Read these off the table that follows.
1) Find the top-left entry.
2) Find the entry directly above the smallest entry.
3) Find the 3rd entry, reading row by row.
4) Find the entry in the bottom-left corner.
5) Find the 2nd entry, reading row by row.
6) Find the last entry, reading row by row.
7) Find the second entry on the diagonal from the top-right corner.
[[-0.02 -0.02 -0.03 -0.05 -0.02]
 [ 0.02 -0.12  0.20 -0.13 -0.20]]
1) -0.02
2) -0.02
3) -0.03
4) 0.02
5) -0.02
6) -0.20
7) -0.13

A = ((-0.80, -2.99, -1.46, -3.13, -0.31, -2.36, -1.63, -2.10, -0.37), (2.10, 3.38, 2.29, 3.91, 0.87, 2.96, -0.30, 2.33, -0.98), (-0.96, -3.27, -1.78, -3.43, -0.40, -2.65, -1.63, -2.31, -0.41), (-3.37, -3.05, -1.26, -4.06, -3.25, -3.46, -2.33, -3.10, -2.65), (1.48, -3.86, -3.59, -3.62, 0.56, -3.13, -0.94, -2.48, -3.69), (1.75, -2.08, -0.37, -2.50, -0.63, -2.31, -0.79, -2.46, -3.33), (1.12, 3.63, 2.58, 4.25, 0.57, 3.26, -0.48, 2.62, -0.55), (1.32, -2.93, -3.99, -2.42, 1.00, -2.34, -0.86, -1.44, -3.28), (0.64, 3.60, 2.36, 4.17, 0.13, 3.03, -0.56, 2.49, -0.71))
The entry just right of the centre entry is -3.13
The entry just right of -3.27?
Answer: -1.78
The entry just right of -2.50: -0.63
The entry just right of -1.26 is -4.06
The entry just right of the smallest entry?
Answer: -3.25
The entry just left of the largest entry?
Answer: 2.58
The entry just right of 0.87?
Answer: 2.96
The entry just left of the smallest entry?
Answer: -1.26
The entry just left of -0.41?
Answer: -2.31
The entry just left of -3.86?
Answer: 1.48
The entry at the centre -> 0.56
The entry just left of -1.78?
Answer: -3.27
The entry just left of -0.40?
Answer: -3.43

a =
[[56 16 17 12 61 20 50]
 [36 52 87 75 34 94 50]
 [47 77 69 59 48 83 60]
 [34 58 54 62 29 49 36]
 [37 64 78 77 34 82 40]
 [39 58 86 80 33 92 47]
 [39 84 47 53 43 44 43]
 [51 19 42 36 53 42 46]
 [39 44 61 55 35 66 51]
 [34 34 60 53 19 70 48]
 [37 21 13 21 29  7 34]
 [57 68 81 76 68 81 51]]
Rows and columns are numbered from 0.
Read off the entry at row 0, column 0.
Answer: 56
The entry at row 2, column 0 is 47
Read off the entry in row 1 and column 2.
Answer: 87
The top-right entry is 50
Read off the entry directly below the largest entry.
Answer: 83
Read off the entry at row 0, column 1.
Answer: 16
Read off the bottom-left entry.
Answer: 57
Read off the entry directly above 64.
Answer: 58
Read off the entry just right of 12.
Answer: 61
Read off the entry directly below 64.
Answer: 58
The entry in the bottom-right corner is 51
Read off the entry in row 2 and column 2.
Answer: 69
Read off the entry in row 1 and column 0.
Answer: 36
Read off the entry directly above the largest entry.
Answer: 20
Read off the entry directly below 55.
Answer: 53
The entry just left of the smallest entry: 29
Read off the entry just right of the largest entry.
Answer: 50
The entry at row 1, column 1 is 52
The entry in row 0 and column 2 -> 17

Read these off the row that follows.
1) Give the entry just left of the smallest entry.
2) Give the entry just right of -14.477.
3) Give the entry just left of the largest entry.
4) Give the smallest entry.
 -4.109  -14.477  -12.012   -5.056   13.238   -1.990   -1.841   20.008  -15.080
1) 20.008
2) -12.012
3) -1.841
4) -15.080

grid = [7199 9976 1022 9496 7940 1347 7645 5980 6963 9955 4522 9144 7965]
The second largest entry is 9955
The third entry from the end: 4522
The entry just left of 1347 -> 7940
The 1st entry from the left?
Answer: 7199
The entry just left of the smallest entry -> 9976
The entry just right of 7645 is 5980

Read these off the array that follows.
1) Report the smallest entry.
2) Report the 3rd entry in reading order.
3) Report the entry in the bottom-left corner.
4) Report the smallest entry in the last column.
5) Report the 2nd smallest entry.
194  142  136  125  118  171  126  205
194  132  109  117   65   45  150  137
1) 45
2) 136
3) 194
4) 137
5) 65

data =
[[20 61 37 70 66 69 43 31 51]
 [94 23 49 21  0 17 43 69 23]
 [43 37 48 25 51 31 20 36 51]
 [15 43 39 63 69 65 52 28 54]
 [50 42 43 45 38 43 48 47 39]
 [30 38 48 25 43 32 20 43 51]
 [51 42 42 44 36 43 47 48 39]]
Indices start at 0.
The entry directly above 63 -> 25
Which number is the bottom-left entry? 51
The top-left entry: 20
Which number is the entry at row 0, column 2? 37
Which number is the entry in the bottom-right corner? 39
The minimum is 0
Which number is the entry just right of the smallest entry? 17
The entry directly below the smallest entry is 51
The entry just right of the centre entry -> 65
Which number is the entry directly below 54? 39
The entry at row 2, column 0 -> 43
The entry at row 0, column 1: 61
The entry just left of the smallest entry -> 21
Which number is the entry directly above the smallest entry? 66
Which number is the entry directly above 52? 20
Which number is the bottom entry of the column that holds the smallest entry? 36
Which number is the entry in row 1 and column 0? 94
The top-right entry: 51
The entry directly above 65 -> 31
The entry directly below 61 -> 23
Which number is the entry directly below 32? 43
Which number is the entry just right of 17? 43

arr =
[[  8.9   0.2   0.4  -5.1   3.0   3.1]
 [ 15.2  -2.3  -2.2  -7.0  -2.6  -5.3]
 [ 11.2  -3.3  -2.6 -13.5  -7.1  -9.6]
 [  6.1  -2.0  -1.8   0.1  -1.2  -2.9]]
Counting starts at 0.
What is the entry in row 1 and column 0?
Answer: 15.2
The entry directly above -1.8: -2.6
What is the entry directly above -2.9?
Answer: -9.6
What is the entry directly below 11.2?
Answer: 6.1
The top-right entry: 3.1
The entry directly below the largest entry is 11.2
The entry directly below 0.2 -> -2.3
What is the entry at row 0, column 2?
Answer: 0.4
What is the entry in the top-left corner?
Answer: 8.9
What is the entry in the bottom-right corner?
Answer: -2.9
What is the entry directly above the smallest entry?
Answer: -7.0
What is the entry at row 0, column 1?
Answer: 0.2
The entry just left of -7.1 -> -13.5
What is the entry directly below 3.0?
Answer: -2.6
What is the entry just left of 3.1?
Answer: 3.0

Read these off the matrix that follows. Rows and columns are numbered from 0.
1) What is the bottom-left entry?
2) What is the entry in the bottom-right corner?
3) What is the entry directly below the smallest entry?
4) What is the entry just left of -0.95?
5) What is the entry directly above 2.53?
6) What is the entry at row 0, column 0?
7) What is the entry at row 2, column 1?
8) What is the maximum?
-0.66,1.51,-3.09,-2.79,-1.89,0.24,1.73,-1.48,-3.93
4.06,3.41,1.23,2.24,4.18,0.21,-0.81,1.52,2.86
0.51,1.37,-0.69,-0.95,-0.20,0.27,0.34,-0.10,-0.17
0.94,1.93,1.32,0.07,1.34,0.66,-1.24,1.60,3.14
-0.64,1.49,-2.90,-2.74,-1.81,0.37,1.55,-1.43,-3.72
-0.64,1.18,-2.54,-2.51,-1.61,0.36,1.39,-1.24,-3.25
0.99,2.53,0.85,-0.18,1.62,-0.22,-0.83,2.44,4.03
-1.43,1.34,-0.49,-2.08,-0.65,-3.30,0.01,3.48,5.65
2.05,2.24,1.25,1.14,1.55,2.09,-2.11,-0.02,0.84
-1.10,0.99,-2.05,-2.62,-0.98,-0.12,1.22,0.21,-1.60
0.79,-0.02,1.05,0.16,-0.20,1.53,-1.06,-0.07,0.60
-1.44,1.45,-0.45,-2.16,-0.70,-3.36,0.00,3.60,5.87
-0.66,1.15,-2.80,-2.65,-1.71,0.22,1.59,-1.38,-3.71
1) -0.66
2) -3.71
3) 2.86
4) -0.69
5) 1.18
6) -0.66
7) 1.37
8) 5.87
